Here is a tiny trained network, its code and every weight. The questions are about switching its units off for an input and a class, where a switched-off unit gives its printed mean instead of its output.

import numpy as np


def w(rows, s, z=0):
    codes = np.array(rows[::2]) - 128.0
    scale = np.full(codes.shape[1], s)
    scale[-1] = z or s
    return codes * scale


def f(y):
    return y / 2 * (1 + np.tanh(0.7978845608 * (y + 0.044715 * y**3)))


def log_softmax(a):
    a = a - a.max(-1, keepdims=True)
    return a - np.log(np.exp(a).sum(-1, keepdims=True))


def net(x, mask):
    res = np.array(x, float).reshape(1, 4) / 4 @ E
    y = f(res @ A[0][:, :-1].T + A[0][:, -1])
    res = res + np.where(mask, y, B[0][:, -1]) @ B[0][:, :-1]
    return log_softmax(res[-1] @ U[:, :-1].T + U[:, -1])


A, B = {}, {}
E = w([
[85,19,74,151,64,120,168],'x0',
[179,99,98,124,124,244,94],'x1',
[110,126,123,124,139,131,117],'x2',
[213,129,60,182,138,60,28],'x3',
],0.012)
A[0] = w([
[137,143,151,116,88,221,136,145],'neuron 1',
[192,122,119,192,156,68,75,49],'neuron 2',
[161,222,184,127,202,132,129,27],'neuron 3',
[131,128,117,190,133,98,49,149],'neuron 4',
[194,193,153,91,174,164,134,15],'neuron 5',
[153,98,87,92,179,226,100,247],'neuron 6',
[93,152,173,127,144,153,213,152],'neuron 7',
[87,84,59,172,48,122,160,95],'neuron 8',
[44,140,254,119,102,124,165,125],'neuron 9',
[119,145,126,78,181,165,232,113],'neuron 10',
[68,163,152,116,155,2,168,142],'neuron 11',
],0.0094,0.0013)
B[0] = w([
[124,125,114,147,104,157,24,212],'neuron 1',
[59,187,73,184,132,188,84,233],'neuron 2',
[55,39,175,93,182,119,217,252],'neuron 3',
[90,116,77,146,158,112,149,206],'neuron 4',
[76,70,172,108,126,206,156,222],'neuron 5',
[213,120,152,97,63,140,112,235],'neuron 6',
[119,129,91,191,154,123,95,226],'neuron 7',
[103,84,217,95,191,107,205,216],'neuron 8',
[103,189,85,151,89,155,145,254],'neuron 9',
[115,155,55,219,155,109,80,223],'neuron 10',
[202,97,125,1,33,220,22,249],'neuron 11',
],0.0094,0.0096)
U = w([
[250,136,148,27,27,177,53,250],'0',
[91,206,73,216,136,121,106,23],'1',
[92,55,212,68,193,123,225,122],'2',
],0.012,0.0013)

Each question gives the input, the list of numbers given to net, and the class t.
The units are the neurons (one row each of A and B). Each row of codes is followed by its name. A weight is (code - 128) times the scale printed after its matrix; where a second scale follows, it is the last column's (A, B and U).
mask holds one flag per neuron, in row order. A switched-off neuron (its flag False) gives its mean, the last column of its row in B, instead of its output. The means were averaged over made-up inputs and are rounded, as every weight is.
A unit's drop is (log p(t) with every unit on - log p(t) with that unit switched off) / (log p(t) with every unit on - log p(t) with every unit switched off).
The circuit of an input: a set's keep is (log p(t) with only the set's units on - log p(t) with every unit switched off) / (log p(t) with every unit on - log p(t) with every unit switched off). Starting from all 11 units, units are removed one at a time, each time the one whose removal leaves the highest keep (on an exact tie, the one counted first), for as long as the keep stays at least 0.8.
circuit, biggest first: the units of the circuit, biggest drop first
top k neurons: the k neurons with the biggest drops, biggest first
drop of u: that unit's drop, to one decimal
input [6,5,8,-8], class 1: circuit, biggest first -> neuron 10
input [-6,6,-8,-7], class 1: top 4 neurons -> neuron 10; neuron 11; neuron 1; neuron 7
input [7,5,5,5], class 2: top 2 neurons -> neuron 8; neuron 11
input [-7,-7,3,7], class 0: top 3 neurons -> neuron 11; neuron 10; neuron 8
input [5,2,5,1], class 2: top 2 neurons -> neuron 11; neuron 8
input [-3,-5,-7,-5], class 0: top 3 neurons -> neuron 11; neuron 2; neuron 4
input [7,0,7,6], class 2: top 3 neurons -> neuron 8; neuron 10; neuron 9
input [0,-4,5,-4], class 0: top 3 neurons -> neuron 11; neuron 2; neuron 4
input [-6,3,8,4], class 2: top 2 neurons -> neuron 3; neuron 11
input [-1,3,-2,5], class 1: top 2 neurons -> neuron 11; neuron 2
input [-8,5,-5,-5], class 2: top 3 neurons -> neuron 3; neuron 11; neuron 5
input [6,5,-1,3], class 2: top 2 neurons -> neuron 8; neuron 11
input [-4,3,-6,-1], class 2: top 3 neurons -> neuron 11; neuron 3; neuron 5
input [4,5,8,-8], class 1: top 2 neurons -> neuron 11; neuron 10
input [-7,-3,6,1], class 2: circuit, biggest first -> neuron 3
input [-1,1,-5,2], class 1: drop of neuron 5 -> 0.1
input [-4,-6,1,1], class 0: drop of neuron 11 -> 3.1
input [-7,0,-2,-4], class 2: drop of neuron 3 -> 3.2
